In the rows, 128 means zero.
Each row has a class, written after it.
[120 104 146 122  52 124 141 150 169 100 168 127 125 128 123 129 147 131
 142 129  75 171 146 163 127 141 165 122 101 151  94 106 142 150 138 119
 161 137 151 168 132 138 162 109 187]
J_46
[144 137 125 162  79 126 168 140 127 114 144 151 126 136  97 137 126 139
 138 137  84 176 134 150 108 121 122 137 141 185 139  92 174 164 183  98
 149 149 129 161 147 157 174 101 168]
J_982
[137 143 156 125 104  97 160 151 131 148 179  94 131  85 156 114 131 142
 121 146 104 171 160 146  88 127 155 122 141 134 140 105 211 145 120 149
 132  99 137 110 149 188 108 149  98]
J_494
[147 145 143 136  82 106 150 126 166 107 138 133 139 137  99 102 164 109
 117 121  50 153 152 168 176 118 154 106 104 134 111  89 148 170 138  84
 113 127 173 183 137 136 100 115 151]
J_415
[163  71 159 120 163 114 108 160 111  86 110 133 117  95  97 111 107  91
 114 104  97 118 113  97 155 156 100 125  90 139 110 112  81 155 100 111
 134 159 142 143 158 118 148 115 146]
J_42
[124 111 152 111 165 117 143 187 106  94 113 151 167  95 114 180 127  78
  99 141  75  93 121 116 148 163  70  92 108 117 139 115 100 172  97 117
 135 159 153  99 112 152 130 118 128]
J_46
[138 175 147 165  87 111 148 132 162  87 177 127 148 105  92 131 139 129
 132 141  75 150 136 191 127 116 161 126 123 125 127 100 151 147 154  91
 164 122 169 165 128 147 144  96 155]
J_340
[150 136 154 109 171 131 142 129 141 102 115 113 155  92  72 131 106  83
 119 122  94 132 128 145 111 153  97 141 122 133 142  88  68 120 126 130
 138 111 126 121 127 143 141 103 123]
J_330
[138 132 148 135  67  62 166 140 168  76 114 142 124  97  73  91 129  95
 157 128  31 168 156 138 126 118 140 126 117  80  86 107 144 213 134 130
 137  95 163 196 184 127 112 129 164]
J_456
[141 141 141 163 151 123 156 140 148  94 132 144 155 127 118 171 144 144
 140 131 108 132 110 129 145 114  72 141 106 153 147  80  65 112 142 138
 166  88 135 139  94  89 170  92 158]
J_340
[141 122 162  98 186 130 160 173 124  92  99 113 143  90 120 146 129  89
 118 118  71 131 150 114 118 173  65 128 125 132 140  84 116 154 109 134
 111 125 136 117 132 136 134 119 112]
J_494
[130  95 138 124 194 130 148 171 138  64  96 128 153  99 121 137 113  96
 116 108  92 111 127  94 146 178  97  88 120 112 113 110 118 164 110 119
 148 154 161 110 128 138 119 113 123]
J_340
[132 115 156 120 138 122 149 186  84  94  99 120 140  83  90 117  83  84
 145 134  91 117 135 112 130 142  49 146 149  88 129  96  92 187  81 152
 114 137 109 130 160 140 133 101 123]
J_46
[133 118 158 105  71  91 149 145 155 104 148 121 162  78 106 116 138 114
 126 137  48 157 147 177 131 165 182 113  84 135 108 107 164 153 134 100
 159 127 173 176 155 165 139 111 149]
J_271
[140 117 157 112 159 113  99 167  94 120 111 117 159  81 110 166  99  78
 102 126  94 123 132 122 130 148  69 114 113 118 164  87 102 146 131 143
 113 133 119 107 125 139 149 134 114]
J_293
[162  97 157 115 153 131 133 129 121 125 101 107 135 101 120 129 106  95
 119 122 101 147 155 125 107 148  68 152 121 140 150  68  98 127 126 145
  97 121 116 127 135 124 136 113 138]
J_330
[153 108 148 128  85 112 156 103 188 106 154 106 119 102 116 102 135 118
 132 112  45 154 162 157 137 143 167 147  99 139 114 126 170 185 136 111
 140 139 198 170 137 162 143 112 159]
J_456
[157 114 113 124 179 136 212 132 140 101 103 131 154  98  98 136 117  92
 143 119  72 149 113  96 110 136  56 115 150 133 152  91 119 176 146 117
 146 139 138 105 148 139 160 125 123]
J_456
[149 117 137 178 180 143 165 142  97  94 113 138 148 131 133 169 115  90
 123 117  96  96 127  74 134 152  38 125 132 135 156  99 119 184 132 131
 127 203 147 101 132 134 176 101 149]
J_456
[133 130 169 138 154 126 143 148  66  78 134 133 167 108 130 187 160 126
 103 113  77  81 131 119 107 179  78  82  75 188 187 106  96 186 134  77
 147 224 165 119  79 130 199 126 111]
J_494
[108 141 151 170 105 106 160 138 172  74 156 118 156 150  88 137 153 138
 154 138  46 171 167 182 115 114 117  64 136 121 118  92 112 128 170  74
 170  54 208 198 101 117 150  67 195]
J_340
[139 144 147 130  84  93 173 126 205  83 139 121 134  99  94 108 140 104
 140 118  27 167 164 165 139 138 140 144 118 110 102  96 152 162 145 120
 139  71 176 199 149 166 121 105 153]
J_456
[123 114 148 103 175 142 131 156 116 103 105 130 142 102 107 158 117  87
 121 122  79 111 130 115 136 164  76 116 109 128 147 106  89 156 109 125
 127 161 138 113 107 126 147 115 129]
J_46
[132 135 145 127  77 108 140 140 186  99 147 128 134 103 101 114 124 116
 120 123  63 163 151 175 144 153 159 123 102 136 116 116 160 143 150 107
 140 117 164 182 127 155 119 111 158]
J_982
[123 169 144 144  72 102 152 129 189 101 169  98 153 126 104 131 153 101
 109 133  64 153 136 167 159 146 161 129 100 127  97  91 157 129 136 115
 137  98 164 177 138 169 130  84 159]
J_293
[135 151 149 134  60  96 150 134 158  99 166 125 140 120  96 104 142 127
 134 114  48 166 149 162 129 122 157 142 116 149 109  77 159 163 151 109
 147 108 147 189 148 143 130 116 138]
J_415
[130 160 159 127  92 126 145 139 170 102 171  91 150  96 102 131 124  90
 146 121  51 157 178 186 133 125 150 140 110 113 124  78 136 128 149  95
 147  96 134 176 133 175 105 110 132]
J_817
[145 134 169 147 100 110 137 134 131 111 155 108 136 100 105 117 136 110
 117 132  74 156 176 165 134 135 144 114  96 145 106  86 148 153 158  85
 132 127 139 169 135 158 125 125 161]
J_981
[146 136 156 139  92 111 130 127 177 121 160 123 130 115 118 125 155 109
 129 128  85 170 147 175 136 123 161 124  95 132 115  81 169 144 144  80
 132 108 174 163 135 159 118 114 171]
J_42
[139 121 119 152  59  95 152 189  89  56 140 157 142 102  64  98 103 120
 173 139  14  73 126 115 126 149 151 129 116 154  56 137 126 182 142  52
 126 189 121 148 218 117 148 128 114]
J_817
[146 132 149 146  76  96 136 142 165  82 150 115 128 104 103 123 134 117
 125 130  54 158 144 167 130 129 160 132 110 137 100  92 160 162 146 104
 164 123 178 164 142 161 127 115 147]
J_340
[149 109 128 111 127  96 158 150 187  92 122 109 153  87  96 112  99  91
 124 129  21 174 156 135 155 189 146 101 112  79  74 105 194 215 114 118
 112 148 179 127 182 195 131 126 138]
J_456
[131 138 156 120  71 102 156 142 172 109 154 119 127 109 104 114 137 114
 138 133  62 164 162 162 135 134 163 141 107 127  98  99 153 171 121 123
 136 111 157 182 148 158 115 104 168]
J_46
[122 104 126 128 168 123 178 175  96  69 103 149 149 103  92 179 108 141
 121 151  46 146 106  24 138 168  77 100 108 165 118  90 135 214 154  89
 137 217 155  84 152 154 196 128 103]
J_494
[110 197 145 138  99 114 161 114 164 109 148 111 152 131 101 122 142  78
 120 139  53 146 145 165 148 129 149 153 122 140  96  71 163 133 152 125
 131  88 150 173 143 165 106  80 155]
J_293
[130 156 151 118  87 113 136 130 174 106 161 110 125 128 121 115 160 134
 125 133  57 159 160 181 133 133 156 137 100 146 112  87 160 130 147 104
 136 106 167 176 127 155 118 118 136]
J_494
[153 106 124 142 128 126 228 156 182  81 100 157 140  85  86  31 128 106
 136 125  48 127  84  94 199 155 112 152 135 122  38 137 161 234 101  95
 176 126 151 156 221 152 121  75 122]
J_456
[131 162 157 126  93 103 156 136 153 111 157 115 150 105 113 105 131 115
 134 140  57 157 159 160 111 150 191 116 113 117  82 103 167 131 123 130
 115  88 155 179 169 155 104 114 155]
J_271
[133 149 147 124  71  94 143 126 161 111 165 117 137 118 108 111 145 120
 133 116  49 159 159 172 136 120 165 130 105 152 132  77 162 161 153 105
 145 119 161 172 128 142 117 122 140]
J_415
[134 171 168 124 168 100 127 124 102 114 136 126 161  71  94 146 113 106
 113 125 105  86 127 150  77 163  92 141 139 151 175  94  97 130 129 133
 180  89 152 164 119 136 150 106  99]
J_233
[146 125 119 117  78 123 143 135 196  92 148 134 134 106  87 117 123 117
 126 133  75 164 148 164 133 154 164 144 117 133 111 113 152 142 138 107
 142 124 157 169 138 145 120 111 158]
J_982
[150 196 189 171 101  90 117  96 149  99 152 133 139  56  82  91 119 102
 134 138   4 183 165 235  99  85 145 111 137 117 148  78 160 130 209 107
 166  65 198 206 116 159 122 129 119]
J_340
[148  94 135 123 158 126 113 150 132  96 131 134 131  97 109 122 113 110
 129 110 101 124 122 115 133 143  88 130 106 139 135  96  80 116 121 100
 136 132 139 144 135 109 142 122 137]
J_42
[133 144 146 147 182 144 143 164 108 110 122 144 146 123 126 163 131 137
 126 131  97 138 137 110 126 140  72 105 132 141 153  94 104 128 140 126
 102 132 130 124 121 122 164 121 130]
J_494
[133 212 159 105 173 106 116  86 182  99 153  95 104 139  66 136 137  70
 114 109  32 152 150 200 102 131 164 119  94 150 114  73 144 144 183  68
 197 112 184 171 107 191 123 119 129]
J_233
[143  96 155 126 181 132 155 148 132  85 104 130 150  83 106 142 106  88
 120 106  73 119 132 103 146 162  63 116 114 114 154 111  98 183 124 124
 137 156 160 125 118 143 161 113 129]
J_456
[ 77 120 145 119  41 103 153 197 185  78 159 140 158  70 117 145 113 131
 126 119  38 167 121 136 179 150 131 155  90 120  50 125 125 137 154 127
 131  82 139 216 170 146 132 102 180]
J_981
[149 130 154 111 199 115 137 125 117 101 110 109 154  71 110 126 100  43
 119 123  87  80 130 128 121 166  79 139 135 113 150 111 106 111 107 135
 142 109 140 126 146 127 105 120  84]
J_233
[120 118 140 122  91 119 146 159 186  95 131 124 135  91 110 130 117 118
 128 128  55 175 157 163 151 163 146 102 121 131 128 124 166 153 154 108
 133 111 184 162 113 179 132  96 158]
J_982
[144 121 152 133  86  99 129 124 179 110 160 107 130 105 116 112 136  99
 145 121  54 180 157 167 121 124 149 142 101 134 106  75 159 128 145  97
 139  86 170 176 150 153 115 119 158]
J_42
[120 176 152 138  74  86 173 135 195  74 154 106 134  98  82 104 133  96
 127 115  44 151 158 175 121 152 152 143 127 109  92  97 146 177 125 128
 157 106 181 184 133 192 124 110 149]
J_456
[121 165 164 124 173 135 131 154 145  86 147 123 165  95  97 176 135  79
 113 115 100 106 106 130 121 161  80 135  99 119 147  77  92 128 118  91
 150 110 142 125 100 135 139 101 126]
J_42
[157  81 156 113  75 121 142  90 148 128 159 119 119 122 147  87 139 138
 115 119 107 136 144 172 157 115 174 147  80 136 129 126 197 198 119 118
 142 164 195 167 128 177 124 112 160]
J_456
[131 146 155 127  66 113 148 125 153 105 156 111 144 115 112 120 148 112
 119 137  61 160 152 179 119 149 167 119 103 148 100  91 157 119 152 106
 145 124 158 180 139 166 143 117 152]
J_271
[148 100 152 106 179 153 156 136 148 104 115 115 126  86 107 141 118 105
 126 102  95 143 141 115 124 154  95 164 114 156 121 104  91 115 132 142
 121 111 132 139 117 125 147 110 151]
J_981
[129  89 135  99 181 132 146 143 131 101 101 131 159  83 104 131 107  94
 114 120  76 127 141 116 115 159  78 113 121 153 155  91  74 138 134 104
 147 139 152 116 112 134 129 114 127]
J_330
[137 140 139 134  76 100 164 145 191  94 148 107 139 110 109 125 145 111
 128 123  66 155 156 173 127 145 158 143 127 140  93  98 164 148 138 109
 147 101 171 168 153 149 115 102 164]
J_340
[131 137 139 109 197 118 141 170 113  90 106 136 148  83 110 150 115  99
 122 120  70 117 135 110 120 161  63 122 119 130 162  92 106 162 128 119
 144 168 141 109 128 133 140 129  99]
J_494
[154 154 133 130 227 144 118 131 126 111 146 131 135 110 111 154 125  98
 128 106  98  88 102 107 104 139  83 130 100 152 173  86 108 149 132  69
 171 163 162  97 110 124 128 107 122]
J_42
[140 151 142 113 105 111 159 144 184 108 137 112 110 103 129  99 149 116
 135 135  50 161 164 142 142 137 155 148 114 124 101  97 186 161 129 113
 111 114 162 158 165 145  84 119 133]
J_494
[133 125 157 133 172 100 128 171 132  71 106 131 161  77  94 146 103  94
 117 117  79 111 131 114 134 154  87 106 115 106 126 108  86 163 122 126
 158 122 156 126 125 131 121 126 114]
J_340
[127 179 160 110  96  85 149 140 175 128 167 117 142  91 102 103 127 124
 146 144  59 156 149 187 124 128 183 155  88 117  95 100 165 137 130 120
 146  77 144 164 154 151 108 113 146]
J_271
[140 139 156 186  33 103 102 147 106  78 142 124 144 112 103 127 150 137
 117 145  63 141 151 193 139 147 147  66 129 144 134  93 148 153 176  74
 144 144 172 191 132 159 173 103 145]
J_340
[109 145 124 100 183 142 151 184 129 104 127 144 136  91 131 169 136 133
 132 105 104 111 114 108  95 156  89 138 133 155 190  99 129 150 139 116
 164 159 144 119 118 130 141 112 115]
J_494
[135 132 165 145  90 102 151 145 148 105 160 120 134 106 102 120 140 133
 134 127  79 156 142 163 140 126 160 133  91 153  89 100 145 151 151 109
 156 102 150 173 139 165 136 105 171]
J_981
[122 129 120 139  80  88 178 137 157 126 142 132 134 130 114  96 131 140
 152 144  53 181 160 162 150 103 125 133 129 140  98  89 134 145 122 136
 138  82 149 192 150 162 115 101 168]
J_46
[165  85 146 121 197 130 146 146 140 108  95 131 112  90 107  80 113 104
 119 115  70 109 133 104 153 165  95 111 113 137 130 112 111 186 108 112
 134 161 169 117 133  99 135 114 145]
J_456
[124 133 156 102 191 119 146 143 127  82 103 119 138  85 115 147 111  62
 111 115  73 102 129 107 118 169  72 137 120 130 131  85 102 125 119 128
 137 110 136 140 124 128 120 127 102]
J_233
[120 139 137 107  71  91 115 130 169  96 163 111 129 101 146 118 141 119
 123 131  92 134 165 172 143 162 192 123  94 147 115  85 158 126 140 111
 168 100 152 186 132 173 102 120 137]
J_233
[145 110 142 122  73 135 112 144 153 101 166 100 131 136 124 160 127 114
 126 104  83 146 176 155 146 160 194 128  89 131 105 113 156 145 133 107
 105 172 141 181 162 170 134 107 175]
J_817
[149 114 141 140  80  87 159 133 188 110 156 122 136 109 114 110 138 129
 142 117  67 155 149 158 143 140 166 133  99 136 109 118 159 183 134 121
 163 120 177 163 150 163 145 113 167]
J_456
[132 111 143 114 164 130 137 159 118 101  95 127 156  93 114 145  97  87
 120 119  88 138 141 115 119 159  70 118 118 129 137  75  89 151 133 129
 114 148 120 111 134 146 135 121 134]
J_330
[131 153 155 136  53 108 152 117 189  78 170 105 151  95 105 121 152 111
 118 136  72 160 166 206 126 141 184 128 110 129 111  89 157 133 144  99
 152 115 181 175 109 154 121 117 155]
J_340
[117 141 141 120 171 122 128 173 114 102 128 139 159  88 119 160 101  90
 123 133  78 105 130 111 116 156  52 115 120 105 150  87 102 160 119 130
 147 158 128 107 116 125 128 127 115]
J_46
[167 158 149 142  84  99 143 102 193 113 160 107 133 112  94 123 148 118
 142 138  59 165 153 204 134  99 161 171 110 133 119  90 152 117 150 110
 146  57 164 173 136 145 115 107 140]
J_340
[136 136 144 113  73 109 146 128 185 109 177 101 124 100  87  82 131 116
 121 130  68 160 132 156 137 126 180 164  95 150  84 101 137 147 129 105
 160 106 143 172 150 130 130 106 149]
J_293
[166 125 146 148 101  79 125 109 170 121 159 104 124 108 109 101 130 104
 138 135  56 178 160 148 131 111 153 122  98 119 116  75 165 135 142  96
 132  97 182 171 160 152  97 124 152]
J_42
[142 145 160 137  92  96 146 105 153 108 151 117 131 119 115 101 140  98
 127 139  75 146 163 177 132 129 157 138 118 143 105  85 151 109 143 115
 132  70 151 209 158 139 111 107 152]
J_233
[152  80 141 103 170 131 138 147 128 118 101 128 148  89 122 113  96 108
 117 118 102 147 137 114 111 151  78 121 120 132 137  81  99 143 123 136
 119 133 132 121 142 133 124 127 133]
J_330
[151 141 144 131 161 127 166 144 156 101 116 123 126  96 100 130 113 101
 130 110  95 130 122 115 128 139  58 158 131 110 140  95 106 162 122 144
 132 123 124 127 130 132 153 120 125]
J_456
[146 116 158 124  57 122 134 139 162 111 167  97 138 115 119 139 136 129
 144 123  76 167 173 183 127 128 169 131 104 139 118  82 145 136 149 115
 144 106 153 179 131 183 133 108 159]
J_817
[134 135 162 125 182 122 142 189 119  88 111 118 139  99 111 162 119 102
 130 127  83 127 132 105 130 154  53 128 123 117 152  84 108 152 122 133
 132 131 130 106 129 139 151 109 113]
J_494
[138 120 156 107 183 132 153 152 109 100 102 118 142  79 109 125 108  92
 118 132  81 116 134  95 129 163  87 120 116 126 132 102 100 132 113 129
 122 134 133 120 135 126 129 116 114]
J_271
[136 124 156 103  83  85 139 134 163 109 136 116 162  73  97 102 116  83
 118 130  43 167 164 186 118 141 153 118 105 129 117  84 147 167 155  99
 153 112 163 167 161 182  94 120 141]
J_330
[154 114 150 117 174 126 165 144 158  94 111 109 129  82  90 130 114  80
 127 112  68 124 114 106 134 148  78 143 117 119 142 107  96 159 117 134
 146 125 151 108 123 131 148 122 116]
J_456
[137 134 148 130  62  83 138 142 143 100 165 128 154  90 107 107 129 121
 133 112  37 166 161 160 118 127 154  94 110 130 140  85 162 201 159  93
 151 153 177 185 147 137 124 134 142]
J_415
[184 125 169 105 130 157 168  93 228 121 139  94 121 103  94 118 163 116
 141 114  55 168 108 153 195  90 105 200  79 144 141  87  88  82 130 120
 107  22 143 145  82  98 138 105  97]
J_415
[133  96 152 103  77 128 143 145 147 112 160  93 140  95 115 135 122 116
 148 121  55 163 170 166 130 126 156 123  98 143 139  91 151 150 158  82
 149 126 147 165 137 166 130 112 141]
J_817
[156  85 162 169 146 118 134 166  82 138 135 156 121  93 147 153 113 169
 129 148 174 126 144  52 166 113  80 146  85 142 164  94 131 164 151 125
 107 159  87 128 146  79 151 106 175]
J_981
[131 133 157 139  91 107 157 133 173 100 165 114 137  98 120 102 151 125
 123 121  92 134 151 168 144 149 171 121  87 149  83 118 141 144 135 106
 160 126 168 163 116 157 114 115 167]
J_981
[141 115 156  97 189 155 155 164 142  96 117 100 142  84 103 160 103  77
 125 105  80 119 140 105 124 158  67 146 121 115 147  86  93 131 117 123
 129 130 125 120 122 132 124 107 114]
J_817
[103 158 142 142 160 166 139 153 115  90  99 132 123 128  91 151 124  77
 145 112 117 136 123 153 115 141  28 142 174 140 158  74  66  72 159 123
 110 115 109 146 108 107 191  81 163]
J_42
[138 157 151 131  95 106 134 123 133 108 155 127 158 115 104 123 138 108
 116 142  55 143 151 184 124 141 157 116 101 134 113  90 154 126 149  99
 147 125 159 182 151 168 129 109 147]
J_271
[137 139 149 120  75 110 148 140 167 104 152 119 140 106 109 108 139 127
 129 138  68 157 154 168 130 157 178 140 101 132  84 101 165 140 128 110
 135 115 154 177 158 167 131 106 153]
J_271
